Below are the code and all the weights of a small trained network. Each question names an input and a target symbol and asks about switching units off, where a switched-off unit gives its printed mean instead of its output.

import numpy as np


def w(rows, s, z=0):
    codes = np.array(rows[::2]) - 128.0
    scale = np.full(codes.shape[1], s)
    scale[-1] = z or s
    return codes * scale


def f(y):
    return y / 2 * (1 + np.tanh(0.7978845608 * (y + 0.044715 * y**3)))


def softmax(a):
    e = np.exp(a - a.max(-1, keepdims=True))
    return e / e.sum(-1, keepdims=True)


def log_softmax(a):
    a = a - a.max(-1, keepdims=True)
    return a - np.log(np.exp(a).sum(-1, keepdims=True))


def net(x, mask):
    ids = ['ΓΔΘΞΨΩαβεζημπτφ'.index(c) for c in x.split()]
    T = len(ids)
    res = E[ids] + P[:T]
    r = res
    for j in range(3):
        rows = slice(4 * j, 4 * j + 4)
        q, k, v = (r @ M[0][rows].T for M in (Q, K, V))
        z = softmax(np.where(np.tri(T) > 0, q @ k.T / 4**0.5, -1e9)) @ v
        o = O[0][rows]
        res = res + np.where(mask[j], z, o[:, -1]) @ o[:, :-1]
    y = f(res @ A[0][:, :-1].T + A[0][:, -1])
    res = res + np.where(mask[3:19], y, B[0][:, -1]) @ B[0][:, :-1]
    return log_softmax(res[-1] @ U[:, :-1].T + U[:, -1])


Q, K, V, O, A, B = {}, {}, {}, {}, {}, {}
E = w([
[135,191,180],'Γ',
[12,136,122],'Δ',
[140,18,36],'Θ',
[177,140,171],'Ξ',
[162,254,243],'Ψ',
[86,252,168],'Ω',
[126,179,156],'α',
[72,152,74],'β',
[162,97,118],'ε',
[106,222,163],'ζ',
[117,104,81],'η',
[124,189,165],'μ',
[133,166,150],'π',
[127,169,146],'τ',
[158,37,75],'φ',
],0.011)
P = w([
[145,135,127],'0',
[90,86,180],'1',
[139,40,186],'2',
[92,125,182],'3',
[249,175,3],'4',
[46,135,55],'5',
],0.022)
Q[0] = w([
[115,84,76],'h0',
[130,125,191],'h0',
[133,88,175],'h0',
[137,136,73],'h0',
[212,179,40],'h1',
[221,220,89],'h1',
[250,162,42],'h1',
[97,222,3],'h1',
[67,140,37],'h2',
[56,246,115],'h2',
[126,55,209],'h2',
[94,128,165],'h2',
],0.015)
K[0] = w([
[97,123,169],'h0',
[189,177,137],'h0',
[133,128,30],'h0',
[89,99,124],'h0',
[74,97,180],'h1',
[52,109,145],'h1',
[52,96,175],'h1',
[139,69,181],'h1',
[126,126,72],'h2',
[119,253,80],'h2',
[85,138,176],'h2',
[44,135,112],'h2',
],0.018)
V[0] = w([
[113,100,179],'h0',
[187,64,162],'h0',
[83,76,145],'h0',
[102,129,102],'h0',
[93,85,67],'h1',
[140,178,211],'h1',
[170,43,90],'h1',
[6,152,78],'h1',
[149,132,135],'h2',
[68,124,152],'h2',
[169,80,158],'h2',
[103,104,119],'h2',
],0.015)
O[0] = w([
[138,143,141,189],'h0',
[183,139,133,189],'h0',
[130,171,177,167],'h0',
[106,141,114,103],'h0',
[158,26,184,88],'h1',
[81,251,100,174],'h1',
[229,81,157,159],'h1',
[19,25,159,27],'h1',
[108,122,127,160],'h2',
[180,139,85,1],'h2',
[103,209,101,172],'h2',
[152,151,134,89],'h2',
],0.011,0.0062)
A[0] = w([
[56,42,180,206],'n0',
[88,95,128,73],'n1',
[119,143,188,174],'n2',
[115,168,228,144],'n3',
[64,67,149,126],'n4',
[190,113,124,1],'n5',
[111,213,80,75],'n6',
[201,155,144,39],'n7',
[95,112,119,205],'n8',
[10,179,100,45],'n9',
[182,160,72,114],'n10',
[181,154,61,135],'n11',
[198,145,122,47],'n12',
[101,112,127,119],'n13',
[77,121,173,215],'n14',
[117,188,133,83],'n15',
],0.012,0.011)
B[0] = w([
[130,169,108,194],'n0',
[133,143,159,131],'n1',
[126,132,109,160],'n2',
[127,98,96,167],'n3',
[129,208,149,152],'n4',
[70,125,254,134],'n5',
[78,75,126,250],'n6',
[95,131,100,160],'n7',
[150,94,79,154],'n8',
[204,86,193,226],'n9',
[94,172,152,192],'n10',
[122,154,170,195],'n11',
[88,130,120,154],'n12',
[116,112,127,129],'n13',
[141,72,47,168],'n14',
[113,86,127,195],'n15',
],0.0092,0.018)
U = w([
[64,129,169,140],'Γ',
[102,140,147,91],'Δ',
[134,105,203,43],'Θ',
[31,199,113,68],'Ξ',
[31,127,217,1],'Ψ',
[65,49,140,28],'Ω',
[78,130,146,121],'α',
[61,133,10,157],'β',
[186,237,178,132],'ε',
[49,78,142,103],'ζ',
[254,110,81,214],'η',
[67,118,152,147],'μ',
[69,140,140,147],'π',
[78,132,132,150],'τ',
[133,130,208,61],'φ',
],0.0084,0.0068)

Each question gives the input, a string of symbols that net reads in full, and the target symbol t.
The units are the heads (4 rows each of Q, K, V and O) and the neurons (one row each of A and B). Each row of codes is followed by its name. A weight is (code - 128) times the scale printed after its matrix; where a second scale follows, it is the last column's (O, A, B and U).
mask holds one flag per unit, heads first, then neurons. A switched-off unit (its flag False) gives its mean, the last column of its rows in O or B, instead of its output. The means were averaged over made-up inputs and are rounded, as every weight is.
A unit's drop is (log p(t) with every unit on - log p(t) with that unit switched off) / (log p(t) with every unit on - log p(t) with every unit switched off).
The circuit of an input: a set's keep is (log p(t) with only the set's units on - log p(t) with every unit switched off) / (log p(t) with every unit on - log p(t) with every unit switched off). Starting from the 12 units with the biggest drops (on a tie, the unit counted first), units are removed one at a time, each time the one whose removal leaves the highest keep (on an exact tie, the one counted first), for as long as the keep stays at least 0.8.
circuit, biggest first: the units of the circuit, biggest drop first
most important unit: the unit with the biggest drop
top k neurons: the k neurons with the biggest drops, biggest first
heads that matter: for each layer, one digit per head in row order, 1 if its drop is at least 0.15 and else 0, layers parted by /
input ε η η β, target ε: heads that matter	011
input π β φ ζ Γ, target β: circuit, biggest first	h1, n9
input β Ξ ε ε, target β: top 2 neurons	n14, n9
input η ζ η φ, target η: circuit, biggest first	h1, n6, h2
input η η ε η ε β, target ε: heads that matter	010
input ε η ε, target ε: heads that matter	011
input η η μ, target η: top 2 neurons	n6, n10
input Γ η Ξ ε η μ, target Ξ: circuit, biggest first	h1, n9, n10, n6
input η Δ β β, target η: circuit, biggest first	h1, h2, n6
input μ ε ε ζ η Ω, target ε: circuit, biggest first	h1
input Ψ η Θ η, target Ψ: circuit, biggest first	n6, h1, n9, n10
input Θ Ψ β, target Θ: circuit, biggest first	h1, n5
input η ε ζ, target η: heads that matter	010
input β η Ξ μ, target β: heads that matter	010
input Ψ η μ, target Ψ: most important unit	n6
input β β η β, target β: top 3 neurons	n14, n9, n0
input β Ψ Θ Θ, target β: circuit, biggest first	h1, n14, n9, n0
input Ψ Ψ ζ Θ Ξ, target Ψ: top 2 neurons	n6, n9
input η ε Ξ Γ η ζ, target Ξ: heads that matter	110
input Ξ ε ζ ε, target Ξ: heads that matter	011
input Ω μ η Ξ β Ω, target η: most important unit	h2
input η Ω ε, target η: heads that matter	010
input Ω η η η, target Ω: heads that matter	010
input η ζ β, target η: heads that matter	010
